Here is a tiny trained network, its code and every weight. The questions are about switching its units off for an input and a target symbol, where a switched-off unit gives its printed mean instead of its output.

import numpy as np


def w(rows, s, z=0):
    codes = np.array(rows[::2]) - 128.0
    scale = np.full(codes.shape[1], s)
    scale[-1] = z or s
    return codes * scale


def norm(h):
    return h / np.sqrt((h * h).mean(-1, keepdims=True) + 1e-5)


def f(y):
    return np.maximum(y, 0)


def softmax(a):
    e = np.exp(a - a.max(-1, keepdims=True))
    return e / e.sum(-1, keepdims=True)


def log_softmax(a):
    a = a - a.max(-1, keepdims=True)
    return a - np.log(np.exp(a).sum(-1, keepdims=True))


def net(x, mask):
    ids = ['γδηθπτφψω'.index(c) for c in x.split()]
    T = len(ids)
    res = E[ids] + P[:T]
    u = 0
    for l in range(2):
        r = norm(res)
        for j in range(3):
            rows = slice(4 * j, 4 * j + 4)
            q, k, v = (r @ M[l][rows].T for M in (Q, K, V))
            z = softmax(np.where(np.tri(T) > 0, q @ k.T / 4**0.5, -1e9)) @ v
            o = O[l][rows]
            res = res + np.where(mask[u + j], z, o[:, -1]) @ o[:, :-1]
        u += 3
        y = f(norm(res) @ A[l][:, :-1].T + A[l][:, -1])
        res = res + np.where(mask[u : u + 4], y, B[l][:, -1]) @ B[l][:, :-1]
        u += 4
    return log_softmax(norm(res)[-1] @ U[:, :-1].T + U[:, -1])


Q, K, V, O, A, B = {}, {}, {}, {}, {}, {}
E = w([
[168,105,187,97],'γ',
[125,142,95,173],'δ',
[158,139,125,161],'η',
[193,91,161,138],'θ',
[232,67,4,32],'π',
[122,95,185,111],'τ',
[131,124,137,162],'φ',
[167,123,156,123],'ψ',
[137,88,149,181],'ω',
],0.028)
P = w([
[194,110,185,116],'0',
[143,64,4,107],'1',
[116,45,165,120],'2',
[133,119,139,160],'3',
[136,78,15,82],'4',
[117,62,171,95],'5',
[132,120,139,160],'6',
[139,77,24,67],'7',
[153,158,83,118],'8',
[133,120,140,156],'9',
[139,87,15,77],'10',
[115,73,169,83],'11',
[132,125,143,147],'12',
[135,92,9,76],'13',
],0.015)
Q[0] = w([
[71,100,133,116],'0.h0',
[181,176,120,126],'0.h0',
[122,111,131,128],'0.h0',
[250,189,119,113],'0.h0',
[22,119,53,141],'0.h1',
[71,127,72,124],'0.h1',
[167,179,43,84],'0.h1',
[122,183,87,191],'0.h1',
[182,158,149,125],'0.h2',
[171,174,186,195],'0.h2',
[61,78,83,118],'0.h2',
[156,187,197,153],'0.h2',
],0.025)
K[0] = w([
[133,174,180,140],'0.h0',
[117,90,113,97],'0.h0',
[144,124,119,146],'0.h0',
[176,3,47,124],'0.h0',
[30,132,62,118],'0.h1',
[72,139,79,114],'0.h1',
[152,203,72,88],'0.h1',
[103,214,117,169],'0.h1',
[146,187,176,121],'0.h2',
[76,228,159,140],'0.h2',
[126,36,55,131],'0.h2',
[87,207,207,141],'0.h2',
],0.025)
V[0] = w([
[142,69,70,93],'0.h0',
[135,105,134,163],'0.h0',
[162,9,59,143],'0.h0',
[131,117,141,155],'0.h0',
[116,157,23,66],'0.h1',
[81,147,196,140],'0.h1',
[114,158,147,127],'0.h1',
[141,201,193,158],'0.h1',
[138,115,126,121],'0.h2',
[192,2,36,118],'0.h2',
[151,91,114,117],'0.h2',
[180,28,53,121],'0.h2',
],0.0062)
O[0] = w([
[85,112,53,132,167],'0.h0',
[127,90,128,175,162],'0.h0',
[64,56,22,204,242],'0.h0',
[137,109,144,155,147],'0.h0',
[165,108,212,2,73],'0.h1',
[147,155,138,173,95],'0.h1',
[136,149,144,119,100],'0.h1',
[114,193,119,132,101],'0.h1',
[135,121,124,128,139],'0.h2',
[98,77,77,16,253],'0.h2',
[134,113,116,116,162],'0.h2',
[103,86,85,39,229],'0.h2',
],0.0076,0.0069)
A[0] = w([
[79,84,177,105,132],'0.n0',
[31,178,247,145,2],'0.n1',
[38,111,230,148,199],'0.n2',
[6,133,161,158,106],'0.n3',
],0.024,0.0082)
B[0] = w([
[127,136,67,152,252],'0.n0',
[201,6,89,2,146],'0.n1',
[38,116,142,42,255],'0.n2',
[89,115,44,82,227],'0.n3',
],0.029,0.0057)
Q[1] = w([
[101,47,160,154],'1.h0',
[162,188,104,118],'1.h0',
[132,145,126,189],'1.h0',
[7,161,128,198],'1.h0',
[252,81,137,36],'1.h1',
[149,156,58,104],'1.h1',
[78,87,153,109],'1.h1',
[102,94,142,215],'1.h1',
[159,27,128,86],'1.h2',
[170,181,148,108],'1.h2',
[109,107,132,182],'1.h2',
[142,98,155,151],'1.h2',
],0.032)
K[1] = w([
[131,46,136,130],'1.h0',
[133,200,130,140],'1.h0',
[124,139,100,173],'1.h0',
[62,104,6,117],'1.h0',
[221,177,252,130],'1.h1',
[142,234,107,120],'1.h1',
[145,82,121,76],'1.h1',
[120,50,67,186],'1.h1',
[128,38,88,68],'1.h2',
[159,148,191,126],'1.h2',
[134,113,77,176],'1.h2',
[151,82,122,151],'1.h2',
],0.03)
V[1] = w([
[163,136,107,78],'1.h0',
[86,195,106,155],'1.h0',
[141,122,100,95],'1.h0',
[132,22,157,144],'1.h0',
[140,122,96,109],'1.h1',
[103,39,206,124],'1.h1',
[84,108,96,180],'1.h1',
[127,107,120,120],'1.h1',
[136,113,107,135],'1.h2',
[61,143,133,193],'1.h2',
[177,91,184,148],'1.h2',
[138,249,87,140],'1.h2',
],0.019)
O[1] = w([
[183,109,126,179,119],'1.h0',
[109,105,33,37,101],'1.h0',
[200,143,122,148,159],'1.h0',
[136,208,237,171,219],'1.h0',
[141,173,178,127,158],'1.h1',
[82,179,61,201,163],'1.h1',
[192,159,61,49,213],'1.h1',
[134,161,148,131,159],'1.h1',
[92,146,164,116,183],'1.h2',
[93,66,158,204,95],'1.h2',
[128,78,15,74,4],'1.h2',
[63,188,104,248,22],'1.h2',
],0.013,0.011)
A[1] = w([
[70,121,137,96,63],'1.n0',
[171,152,125,153,104],'1.n1',
[112,160,32,251,1],'1.n2',
[53,140,86,135,103],'1.n3',
],0.028,0.009)
B[1] = w([
[130,101,127,184,249],'1.n0',
[148,107,93,134,184],'1.n1',
[1,121,94,158,187],'1.n2',
[124,183,136,117,254],'1.n3',
],0.04,0.008)
U = w([
[154,99,33,184,229],'γ',
[104,60,194,142,242],'δ',
[59,51,40,185,130],'η',
[142,186,205,47,18],'θ',
[114,116,127,71,170],'π',
[152,230,144,211,168],'τ',
[80,10,120,35,13],'φ',
[169,118,133,149,179],'ψ',
[125,223,40,74,3],'ω',
],0.013,0.0033)

Each question gives the input, a string of symbols that net reads in full, and the target symbol t.
The units are the heads (4 rows each of Q, K, V and O) and the neurons (one row each of A and B). Each row of codes is followed by its name. A weight is (code - 128) times the scale printed after its matrix; where a second scale follows, it is the last column's (O, A, B and U).
mask holds one flag per unit, layer by layer, with each layer's heads first. A switched-off unit (its flag False) gives its mean, the last column of its rows in O or B, instead of its output. The means were averaged over made-up inputs and are rounded, as every weight is.
A unit's drop is (log p(t) with every unit on - log p(t) with that unit switched off) / (log p(t) with every unit on - log p(t) with every unit switched off).
The circuit of an input: a set's keep is (log p(t) with only the set's units on - log p(t) with every unit switched off) / (log p(t) with every unit on - log p(t) with every unit switched off). Starting from the 12 units with the biggest drops (on a tie, the unit counted first), units are removed one at a time, each time the one whose removal leaves the highest keep (on an exact tie, the one counted first), for as long as the keep stays at least 0.8.
circuit, biggest first: the units of the circuit, biggest drop first
k most important neurons: the k neurons with the biggest drops, biggest first
top k neurons in layer l: the k neurons of layer l with the biggest drops, biggest first
which heads matter: for each layer, one digit per head in row order, 1 if its drop is at least 0.15 and else 0, layers parted by /
input φ π ω γ φ η, target γ: 2 most important neurons -> [1.n3, 0.n0]
input δ φ φ ψ φ φ γ φ φ ω φ η η, target η: 2 most important neurons -> [0.n2, 0.n1]
input γ π ω ψ π φ θ ω φ ψ γ, target η: which heads matter -> 101 / 110
input η η τ φ τ η φ τ η ω ψ, target φ: circuit, biggest first -> [1.h1, 1.n3]
input ψ π θ, target τ: circuit, biggest first -> [1.h0]
input τ φ τ γ φ φ φ ω φ φ φ θ, target τ: which heads matter -> 001 / 100
input φ φ φ θ θ ψ φ τ φ φ γ η ψ, target γ: circuit, biggest first -> [0.n2, 1.n1, 1.h0]
input τ π ψ ω τ, target γ: circuit, biggest first -> [0.n2, 0.n0, 1.h0]
input τ γ φ φ γ, target γ: circuit, biggest first -> [0.n2, 1.h0]
input θ φ φ, target ω: circuit, biggest first -> [0.n0, 1.n2, 1.h1]
input δ τ φ φ η ω φ φ π, target φ: which heads matter -> 111 / 100
input η φ η τ η φ π φ η φ φ, target φ: 2 most important neurons -> [0.n2, 0.n3]
input φ η φ θ ω φ ω γ, target ω: which heads matter -> 111 / 010
input φ ω ψ ψ τ, target ω: which heads matter -> 111 / 010
input π γ τ η η ψ φ π τ φ η, target ψ: 2 most important neurons -> [0.n2, 0.n3]
input γ φ ψ φ φ φ τ ψ φ τ τ, target η: top 2 neurons in layer 0 -> [0.n0, 0.n2]
input τ φ τ ψ φ γ, target δ: circuit, biggest first -> [1.n0, 1.n2, 1.h1]
input θ ψ γ, target δ: circuit, biggest first -> [1.h0, 1.n3]
input ω φ φ δ τ ω η φ ψ ψ θ θ θ φ, target θ: which heads matter -> 000 / 100
input φ τ τ φ ψ δ τ η π θ θ, target ω: 4 most important neurons -> [0.n2, 0.n3, 0.n0, 0.n1]
input η φ ω π φ τ φ φ η ψ, target γ: 4 most important neurons -> [0.n2, 0.n0, 1.n1, 0.n1]
input ψ φ γ δ ψ τ π φ γ ψ δ, target δ: top 2 neurons in layer 0 -> [0.n0, 0.n2]
input ψ ψ τ η τ, target δ: which heads matter -> 111 / 110
input τ π η η π γ φ η, target γ: which heads matter -> 101 / 110
input η γ ψ, target θ: which heads matter -> 001 / 000
